Here is a tiny trained network, its code and every weight. The questions are about switching its units off for an input and a class, where a switched-off unit gives its printed mean instead of its output.

import numpy as np


def w(rows, s, z=0):
    codes = np.array(rows[::2]) - 128.0
    scale = np.full(codes.shape[1], s)
    scale[-1] = z or s
    return codes * scale


def f(y):
    return np.maximum(y, 0)


def log_softmax(a):
    a = a - a.max(-1, keepdims=True)
    return a - np.log(np.exp(a).sum(-1, keepdims=True))


def net(x, mask):
    res = np.array(x, float).reshape(1, 8) / 4 @ E
    y = f(res @ A[0][:, :-1].T + A[0][:, -1])
    res = res + np.where(mask, y, B[0][:, -1]) @ B[0][:, :-1]
    return log_softmax(res[-1] @ U[:, :-1].T + U[:, -1])


A, B = {}, {}
E = w([
[102,34,210],'x0',
[125,128,128],'x1',
[254,50,99],'x2',
[128,127,128],'x3',
[128,126,130],'x4',
[198,207,216],'x5',
[126,129,129],'x6',
[128,128,126],'x7',
],0.006)
A[0] = w([
[43,172,156,48],'N0',
[130,150,99,108],'N1',
[116,46,172,126],'N2',
[91,53,204,67],'N3',
[255,90,79,57],'N4',
[123,97,205,170],'N5',
[168,220,98,132],'N6',
[173,206,230,82],'N7',
[157,202,52,66],'N8',
[113,93,173,85],'N9',
[84,98,56,65],'N10',
[70,161,148,59],'N11',
[50,163,148,56],'N12',
[194,82,103,53],'N13',
[12,192,125,71],'N14',
[111,45,37,72],'N15',
[66,88,217,112],'N16',
[199,199,213,153],'N17',
[240,66,115,31],'N18',
[50,152,173,200],'N19',
[16,200,117,163],'N20',
[126,86,187,84],'N21',
[76,92,65,62],'N22',
[138,213,32,177],'N23',
[202,170,194,77],'N24',
[116,112,157,226],'N25',
[196,80,95,70],'N26',
[135,46,211,104],'N27',
[104,106,90,80],'N28',
[175,168,193,101],'N29',
[171,162,176,73],'N30',
[114,58,18,96],'N31',
[66,95,80,96],'N32',
[197,195,192,90],'N33',
[93,86,88,78],'N34',
[120,137,145,254],'N35',
[149,35,85,65],'N36',
[121,63,253,90],'N37',
[215,65,61,85],'N38',
[102,45,51,74],'N39',
[111,79,156,142],'N40',
[174,159,167,135],'N41',
[111,73,163,109],'N42',
[25,166,117,86],'N43',
[81,41,196,80],'N44',
[132,144,102,225],'N45',
[57,115,78,90],'N46',
[78,89,157,175],'N47',
],0.0089,0.0076)
B[0] = w([
[188,177,200,152],'N0',
[126,146,118,135],'N1',
[136,165,82,167],'N2',
[103,253,92,151],'N3',
[144,171,191,171],'N4',
[132,130,79,190],'N5',
[122,140,84,179],'N6',
[57,109,137,184],'N7',
[115,209,87,150],'N8',
[127,189,88,137],'N9',
[62,139,152,145],'N10',
[156,143,169,141],'N11',
[181,193,195,148],'N12',
[186,165,219,144],'N13',
[181,154,171,176],'N14',
[73,121,172,166],'N15',
[149,160,91,171],'N16',
[72,94,117,216],'N17',
[152,155,171,157],'N18',
[179,85,125,224],'N19',
[186,114,154,219],'N20',
[117,167,94,141],'N21',
[31,146,150,145],'N22',
[130,156,62,209],'N23',
[69,145,142,163],'N24',
[175,27,99,226],'N25',
[180,165,182,152],'N26',
[126,182,81,167],'N27',
[72,119,145,134],'N28',
[38,112,147,165],'N29',
[18,171,214,144],'N30',
[73,119,147,177],'N31',
[104,127,151,154],'N32',
[63,114,152,174],'N33',
[82,134,173,142],'N34',
[169,2,102,254],'N35',
[126,172,175,155],'N36',
[104,209,73,172],'N37',
[185,181,174,175],'N38',
[69,121,172,163],'N39',
[148,140,103,160],'N40',
[102,104,139,169],'N41',
[127,162,98,148],'N42',
[172,134,188,167],'N43',
[135,195,105,158],'N44',
[146,31,93,223],'N45',
[83,147,182,153],'N46',
[162,123,116,186],'N47',
],0.0069,0.0077)
U = w([
[168,81,129,208],'0',
[167,84,128,199],'1',
[163,96,126,201],'2',
[171,89,127,178],'3',
[216,183,245,28],'4',
[16,122,198,34],'5',
[177,74,101,105],'6',
[148,230,26,2],'7',
],0.011,0.0088)

Each question gives the input, the list of numbers given to net, and the class t.
The units are the neurons (one row each of A and B). Each row of codes is followed by its name. A weight is (code - 128) times the scale printed after its matrix; where a second scale follows, it is the last column's (A, B and U).
mask holds one flag per neuron, in row order. A switched-off neuron (its flag False) gives its mean, the last column of its row in B, instead of its output. The means were averaged over made-up inputs and are rounded, as every weight is.
A unit's drop is (log p(t) with every unit on - log p(t) with that unit switched off) / (log p(t) with every unit on - log p(t) with every unit switched off).
The circuit of an input: a set's keep is (log p(t) with only the set's units on - log p(t) with every unit switched off) / (log p(t) with every unit on - log p(t) with every unit switched off). Starting from the 12 units with the biggest drops (on a tie, the unit counted first), units are removed one at a time, each time the one whose removal leaves the highest keep (on an exact tie, the one counted first), for as long as the keep stays at least 0.8.
units of the circuit, in order: the units of the circuit, biggest drop first
unit that matters most: the unit with the biggest drop
k most important neurons: the k neurons with the biggest drops, biggest first
drop when u is switched off: that unit's drop, to one decimal
input [2,-6,8,5,2,7,6,6], class 4: units of the circuit, in order -> N4; N18
input [1,-4,-6,5,5,8,5,-3], class 5: units of the circuit, in order -> N7; N29
input [-7,-1,7,5,-4,5,-4,3], class 4: 2 most important neurons -> N4; N38
input [1,0,-8,-7,-4,5,0,6], class 4: unit that matters most -> N0
input [8,-7,3,-4,5,-8,-2,7], class 5: 2 most important neurons -> N39; N15
input [8,-5,6,4,-2,7,0,0], class 7: 2 most important neurons -> N37; N27
input [4,4,-6,1,2,8,-1,-1], class 5: 2 most important neurons -> N7; N29
input [-7,4,0,3,-6,1,-6,6], class 7: 2 most important neurons -> N23; N8
input [-8,-7,7,0,1,6,3,5], class 7: 3 most important neurons -> N8; N23; N6
input [-7,1,7,-6,3,-7,1,-7], class 4: 2 most important neurons -> N38; N4
input [8,1,-3,1,5,-7,-3,-3], class 7: 2 most important neurons -> N3; N44
input [-6,0,-7,4,-4,0,4,-5], class 4: drop when N43 is switched off -> 0.3
input [7,5,-1,-1,-4,-1,2,6], class 7: drop when N44 is switched off -> 0.1
input [0,5,-8,7,-4,-8,1,8], class 4: drop when N14 is switched off -> 0.2
input [0,0,7,-5,3,-5,-1,7], class 4: unit that matters most -> N38
